Below is a small trained network, with its code and all its weights. Each question gives an input and a class and asks what happens when units are switched off, that is, made to give their printed mean instead of their output.

import numpy as np


def w(rows, s, z=0):
    codes = np.array(rows[::2]) - 128.0
    scale = np.full(codes.shape[1], s)
    scale[-1] = z or s
    return codes * scale


def norm(h):
    return h / np.sqrt((h * h).mean(-1, keepdims=True) + 1e-5)


def f(y):
    return np.maximum(y, 0)


def log_softmax(a):
    a = a - a.max(-1, keepdims=True)
    return a - np.log(np.exp(a).sum(-1, keepdims=True))


def net(x, mask):
    res = np.array(x, float).reshape(1, 4) / 4 @ E
    u = 0
    for l in range(3):
        y = f(norm(res) @ A[l][:, :-1].T + A[l][:, -1])
        res = res + np.where(mask[u : u + 4], y, B[l][:, -1]) @ B[l][:, :-1]
        u += 4
    return log_softmax(norm(res)[-1] @ U[:, :-1].T + U[:, -1])


A, B = {}, {}
E = w([
[143,85,80,90,193,186,131,224,152],'x0',
[75,208,8,142,156,26,164,171,100],'x1',
[255,212,151,135,242,106,118,112,42],'x2',
[67,141,199,63,141,74,123,204,132],'x3',
],0.0055)
A[0] = w([
[131,74,63,90,199,202,126,188,176,22],'L0N0',
[202,79,1,215,86,189,162,58,130,2],'L0N1',
[67,194,26,192,119,97,149,182,83,25],'L0N2',
[75,88,71,141,65,173,140,151,134,35],'L0N3',
],0.0061,0.005)
B[0] = w([
[47,38,138,190,172,90,224,51,57,213],'L0N0',
[80,122,205,28,67,53,77,255,12,237],'L0N1',
[213,46,169,103,58,134,186,120,193,255],'L0N2',
[134,221,84,176,225,166,48,126,116,204],'L0N3',
],0.0091,0.0033)
A[1] = w([
[82,142,91,167,100,132,98,75,181,74],'L1N0',
[143,142,107,204,183,140,169,127,123,187],'L1N1',
[43,155,186,119,118,125,186,184,217,95],'L1N2',
[161,86,157,140,116,254,102,107,175,5],'L1N3',
],0.0066,0.0028)
B[1] = w([
[150,172,169,227,197,141,102,132,141,167],'L1N0',
[135,90,116,191,179,253,136,83,147,195],'L1N1',
[176,158,138,122,166,141,81,183,68,253],'L1N2',
[234,56,99,57,43,63,138,78,251,187],'L1N3',
],0.0073,0.0038)
A[2] = w([
[165,149,96,104,96,110,155,126,183,18],'L2N0',
[95,184,187,205,16,96,130,43,128,89],'L2N1',
[18,108,77,176,51,161,55,161,220,69],'L2N2',
[128,174,2,145,106,81,180,157,170,4],'L2N3',
],0.0086,0.0024)
B[2] = w([
[118,113,172,96,200,205,162,183,216,161],'L2N0',
[76,77,43,163,149,143,187,166,127,253],'L2N1',
[242,199,141,157,191,123,64,102,72,213],'L2N2',
[189,29,204,79,29,161,113,1,200,178],'L2N3',
],0.009,0.0051)
U = w([
[212,19,199,83,9,111,144,55,186,142],'0',
[236,240,107,208,229,153,39,84,86,159],'1',
[50,142,195,62,112,87,75,246,61,222],'2',
[2,36,64,214,168,134,196,98,103,209],'3',
[88,118,145,139,131,146,125,142,139,93],'4',
[41,207,107,83,110,163,102,94,169,4],'5',
],0.0085,0.0046)

Each question gives the input, the list of numbers given to net, and the class t.
The units are the neurons (one row each of A and B). Each row of codes is followed by its name. A weight is (code - 128) times the scale printed after its matrix; where a second scale follows, it is the last column's (A, B and U).
mask holds one flag per neuron, layer by layer. A switched-off neuron (its flag False) gives its mean, the last column of its row in B, instead of its output. The means were averaged over made-up inputs and are rounded, as every weight is.
A unit's drop is (log p(t) with every unit on - log p(t) with that unit switched off) / (log p(t) with every unit on - log p(t) with every unit switched off).
The circuit of an input: a set's keep is (log p(t) with only the set's units on - log p(t) with every unit switched off) / (log p(t) with every unit on - log p(t) with every unit switched off). Starting from all 12 units, units are removed one at a time, each time the one whose removal leaves the highest keep (on an exact tie, the one counted first), for as long as the keep stays at least 0.8.
units of the circuit, in order: the units of the circuit, biggest drop first
unit that matters most: the unit with the biggest drop
top k neurons: the k neurons with the biggest drops, biggest first
top k neurons in layer l: the k neurons of layer l with the biggest drops, biggest first
input [8,5,3,7], class 3: units of the circuit, in order : [L0N0 L0N1]
input [-8,4,-3,-8], class 2: top 3 neurons : [L0N1 L0N0 L1N1]
input [5,-6,0,-8], class 2: top 2 neurons : [L0N1 L0N2]
input [8,0,-8,-6], class 1: units of the circuit, in order : [L2N2]
input [7,-6,-7,7], class 1: units of the circuit, in order : [L2N2 L0N1]
input [6,3,-6,4], class 1: top 2 neurons : [L2N2 L0N3]
input [8,7,-8,-6], class 1: top 2 neurons : [L0N3 L2N2]
input [-5,-5,-7,7], class 1: top 2 neurons : [L2N2 L0N1]
input [4,7,-5,5], class 0: top 2 neurons : [L2N3 L0N1]
input [-6,7,-5,-5], class 0: top 2 neurons : [L2N3 L0N2]
input [-5,-6,-1,7], class 2: top 3 neurons : [L0N2 L2N3 L1N2]
input [5,8,3,6], class 0: units of the circuit, in order : [L2N3 L0N1]
input [-6,-2,3,-6], class 2: top 2 neurons : [L0N1 L0N0]
input [8,-1,3,-3], class 3: unit that matters most : L0N0
input [7,-2,0,-5], class 3: top 4 neurons : [L0N0 L1N2 L2N2 L0N2]
input [-8,-6,5,4], class 3: top 2 neurons in layer 2 : [L2N1 L2N2]
input [6,-6,5,1], class 0: top 3 neurons in layer 1 : [L1N3 L1N2 L1N0]
input [-4,-4,7,-8], class 2: top 2 neurons in layer 0 : [L0N1 L0N3]
input [8,-6,-2,-4], class 3: top 2 neurons in layer 0 : [L0N0 L0N2]
input [6,8,-3,1], class 0: units of the circuit, in order : [L2N3]
